Below are the code and all the weights of a small trained network. Each question names an input and a class and asks about switching units off, where a switched-off unit gives its printed mean instead of its output.

import numpy as np


def w(rows, s, z=0):
    codes = np.array(rows[::2]) - 128.0
    scale = np.full(codes.shape[1], s)
    scale[-1] = z or s
    return codes * scale


def f(y):
    return np.maximum(y, 0)


def log_softmax(a):
    a = a - a.max(-1, keepdims=True)
    return a - np.log(np.exp(a).sum(-1, keepdims=True))


def net(x, mask):
    res = np.array(x, float).reshape(1, 3) / 4 @ E
    y = f(res @ A[0][:, :-1].T + A[0][:, -1])
    res = res + np.where(mask, y, B[0][:, -1]) @ B[0][:, :-1]
    return log_softmax(res[-1] @ U[:, :-1].T + U[:, -1])


A, B = {}, {}
E = w([
[129,131,126,130],'x0',
[254,137,123,227],'x1',
[153,244,204,60],'x2',
],0.0084)
A[0] = w([
[193,76,144,247,131],'N1',
[195,168,165,58,253],'N2',
[8,111,134,75,56],'N3',
[110,138,32,147,65],'N4',
[101,16,47,154,49],'N5',
[114,98,73,178,191],'N6',
[208,141,110,162,53],'N7',
[182,174,141,191,141],'N8',
[118,117,59,132,230],'N9',
[168,208,173,64,9],'N10',
[124,83,75,175,65],'N11',
],0.014,0.011)
B[0] = w([
[48,144,140,108,226],'N1',
[132,41,93,26,255],'N2',
[26,251,59,163,202],'N3',
[140,152,84,93,143],'N4',
[195,209,34,95,200],'N5',
[163,80,106,73,214],'N6',
[39,227,1,182,163],'N7',
[31,128,78,139,194],'N8',
[109,29,180,36,220],'N9',
[238,197,22,125,173],'N10',
[223,203,86,76,165],'N11',
],0.0089,0.013)
U = w([
[23,189,87,136,111],'0',
[118,98,124,62,254],'1',
[235,165,84,53,40],'2',
[107,21,228,83,178],'3',
[197,164,176,255,86],'4',
[206,141,205,249,84],'5',
[137,163,246,183,78],'6',
],0.0092)

Each question gives the input, the list of numbers given to net, and the class t.
The units are the neurons (one row each of A and B). Each row of codes is followed by its name. A weight is (code - 128) times the scale printed after its matrix; where a second scale follows, it is the last column's (A, B and U).
mask holds one flag per neuron, in row order. A switched-off neuron (its flag False) gives its mean, the last column of its row in B, instead of its output. The means were averaged over made-up inputs and are rounded, as every weight is.
A unit's drop is (log p(t) with every unit on - log p(t) with that unit switched off) / (log p(t) with every unit on - log p(t) with every unit switched off).
The circuit of an input: a set's keep is (log p(t) with only the set's units on - log p(t) with every unit switched off) / (log p(t) with every unit on - log p(t) with every unit switched off). Starting from all 11 units, units are removed one at a time, each time the one whose removal leaves the highest keep (on an exact tie, the one counted first), for as long as the keep stays at least 0.8.
units of the circuit, in order: the units of the circuit, biggest drop first
most important unit: the unit with the biggest drop
top k neurons: the k neurons with the biggest drops, biggest first
drop when u is switched off: that unit's drop, to one decimal
input [-4,-5,-8], class 2: units of the circuit, in order : N5
input [-2,-3,-4], class 2: top 2 neurons : N5, N1
input [-7,-7,8], class 2: top 3 neurons : N10, N2, N1
input [2,-4,-6], class 2: units of the circuit, in order : N5, N1
input [0,1,1], class 3: units of the circuit, in order : N5, N3, N10
input [-1,-6,7], class 2: top 3 neurons : N10, N2, N1
input [6,-8,-4], class 0: top 2 neurons : N3, N2
input [-6,5,-7], class 2: top 4 neurons : N5, N11, N6, N3
input [-5,-5,6], class 2: top 2 neurons : N10, N1
input [4,-6,-1], class 0: top 3 neurons : N3, N2, N6
input [-2,1,3], class 3: units of the circuit, in order : N5, N3, N7
input [-1,-3,-6], class 2: top 2 neurons : N5, N11
input [-5,-7,-4], class 0: top 2 neurons : N3, N2
input [-6,-8,-2], class 0: units of the circuit, in order : N3
input [-2,-7,6], class 0: top 2 neurons : N3, N9
input [6,6,-5], class 0: top 3 neurons : N1, N7, N2
input [5,6,6], class 0: top 3 neurons : N8, N7, N9
input [1,5,0], class 0: units of the circuit, in order : N7, N8
input [2,-3,3], class 3: drop when N8 is switched off : 0.1
input [2,-4,-8], class 2: drop when N6 is switched off : 0.0
input [4,8,2], class 0: most important unit : N7
input [4,1,-7], class 2: drop when N11 is switched off : 0.3
